Each row, then roughly how far along a hidden order it lies, from 0 to 15:
[  2   2 -13  -8  -6  26   2  -8 -25   4   4   9   6  44   0  -5 -11   0
 -10  13  -7  10  12 -16  -6   4  11 -22   2   5   0  11  61   2  42  18
  -1 -13   3   1  11 -13  35 -13  -8   3  -3   9 -17 -28  10]
0
[ -8  12 -57   1  19  16 -12   7  19  10  20  -9  -7 -48   5  -3   0   0
   5  -4  -2 -15   4 -17   9  22   7 -22   5 -37 -26  38   1  -1   9  -8
  22 -14   3   8 -14 -36  46  17 -17 -12   3  17 -14  -1  -1]
12
[ 22   2  26 -15   9 -18 -10  11  -3   8  -5  -1  -9 -10   9   6   1   4
 -10   4  -3   6  -8  13  -5  -9  -4  27  -1   0 -16 -29 -34  -3   1  -3
 -11   9  -8   1   6   1 -23 -17  -4 -11  -5   5   1   2 -17]
14
[  3  -5  20   6  16 -14   0  -1   9  -9  -8  -7 -17  10 -13  -1 -13  -4
   5 -43  11   5   8  -8   6   1   1  42  12   7 -25 -19  -2  -5   3  29
   5  -7   7   3  -3  20 -14 -15   4   9  -1 -19  -8   5  -6]
7
[  8   4 -31 -12  28  20 -14  -4   3 -15   1  -2 -20  -3  26  -4  -4  -9
  -2 -25  -4  -3 -14   1  15   0  -4  12 -16   2  11  -3 -55   3  37  22
  -3   5   0   5   4   1  -3  12  -9 -29  -3  -2 -17  -4   3]
15
[  1   0  -8 -24  16  22 -15 -13   5   8  -5  -1  -9 -48 -18   6  10  -3
  13 -32   4  -2 -13   9  -4  12 -11  40   1   4  14 -26 -15  -7  46  34
  10 -10  -7  -6  14  25 -17 -16   5  -2   2 -21  28   4  -6]
11
[  5   9 -40  -1   8  20  -1   9  23   0   1  -4 -15  60  -1   6  -2  -2
  -3 -12  -8  -4  -2   3 -12  -2 -18  -2   0  18  21   1 -19   5  -9 -10
 -11  -5   3   9  -5 -29 -23   8  -7  -6   1   1 -25  12  24]
10
[-11 -10  -4   3  -5  19   9  -9 -20   0  10   1  16  -3 -24  -2  -1  -6
  16  -6  11  -9  -8 -25  21  -1   6  -7  -4 -28  -2  15  -3   0  11 -20
   2 -10  -4  -3 -14  12  20  12   3   2  -1   7  18  15 -10]
3

[ -8   1   2 -10  -5  20 -14   0 -23  -3   4   1  21   1  -8  -5  -2  13
   2   7  -4   5   7  10  -6   4  -1   8   2  -5  -7  -4  17 -14   2   3
 -55   5   1 -10 -24  -8  -7  17  -9  36  24  -8  -4  13  -9  35  -5]
15
[ -2   0  -2  -3  -4   7 -16  -5  -4   0   1   6  18  -1   6  -5  -6   4
  -3   2   0  -2   3   0  -5   0   0  -6  -1  -3  -3  -4   7  -2   0   6
 -13   0   3  -8  -1  -1   4   2  -1  10  10 -20  -1   4  -4   5  -3]
11
[ -3   2   0  -6  -5  11 -28  -5 -11  -1   3   8  20  -1   5  -6  -5   4
  -4   4   1   1   6   0  -3   1   2  -7   1  -3  -4  -7  13  -5  -2   6
 -29   2   3  -7  -8  -1   1   7  -3  24  17 -23  -1   6  -3   1  -4]
13
[  3  -4   0  -2  -2  -3  21   1  -5  -1   1  -3   5   2   0   5  -3   3
   5  -1  -3  -2  -2  13  -5  -1  -1   0  -2  -3   0   0  -7  -1   3  -2
  -2   0  -1  -4   2  -5   3   0   6 -10  -5   1   0   0   0  -5   3]
4
[ -3   4   7  -3  -5  15  -3   4 -22  -3   0  -3  21   0  -9  -1  -4   7
   8   5  -4   6   5   8  -7   4  -1  10   7  -1  -6   2  11  -9   3   2
 -36  10  -3  -5 -22  -9 -13  13 -11  33   8  -2  -1   1  -9  28   2]
15
[ -8  -1  -6  -6  -2   9 -37  -5  -4   0   6  13   9   0   8  -6  -2   5
 -11   3   4  -2   5  -6   2   1  -2  -6   0  -7  -1 -11   7  -6  -5   4
 -26  -1   0  -8  -5   2   5   5  -2  29  22 -20  -3   7  -2  19 -13]
12
[ 4 -3 -2 -4 -3  1 10 -1 -3 -1  6  0 11  2  3  2 -1  4  6  0 -3  0 -1 19
 -6  0  1 -4 -5  0  1 -2 -4  0  2 -1 -2 -4  2 -5  5  0  2 -1  6 -8 -4 -4
  0  0  1 -4  6]
3
[  7   4   4  -1  -5   2  16  -6  -8  -1  -6  -5  27  -1   1  -4  -4  -1
  11   1  -4   1   3  -3 -11   1   4  -5   1   5  -5   3  10   3   3   5
   0   1  10  -5   4  -5  -3  -1   1  -9 -21 -14   2  -1  -3  -9  18]
8
[ -7 -19  -3   1  -4  -3  58   9 -16   3  -2  -5   2   7   0  18 -12  11
   5  -2  -9 -12  -7  34  -4  -5 -12  12  -6 -24   3   3 -28  -9   8  -7
  -9   4 -11 -10   6 -14  25  -1  13 -27  -2   5  -1   3   0   0  -3]
3
[  8  -5  -4  -4 -12   2   4   4  -8  -1  14   4  19   2   4   7   0   0
   7   2  -1  -1  -6  52 -18   1  -2  -8  -7  10   6   0  -5   4   6  -3
   0  -6   2  -5  19   0   6   4  15  -5  12 -11   0  -7   3  16  17]
0
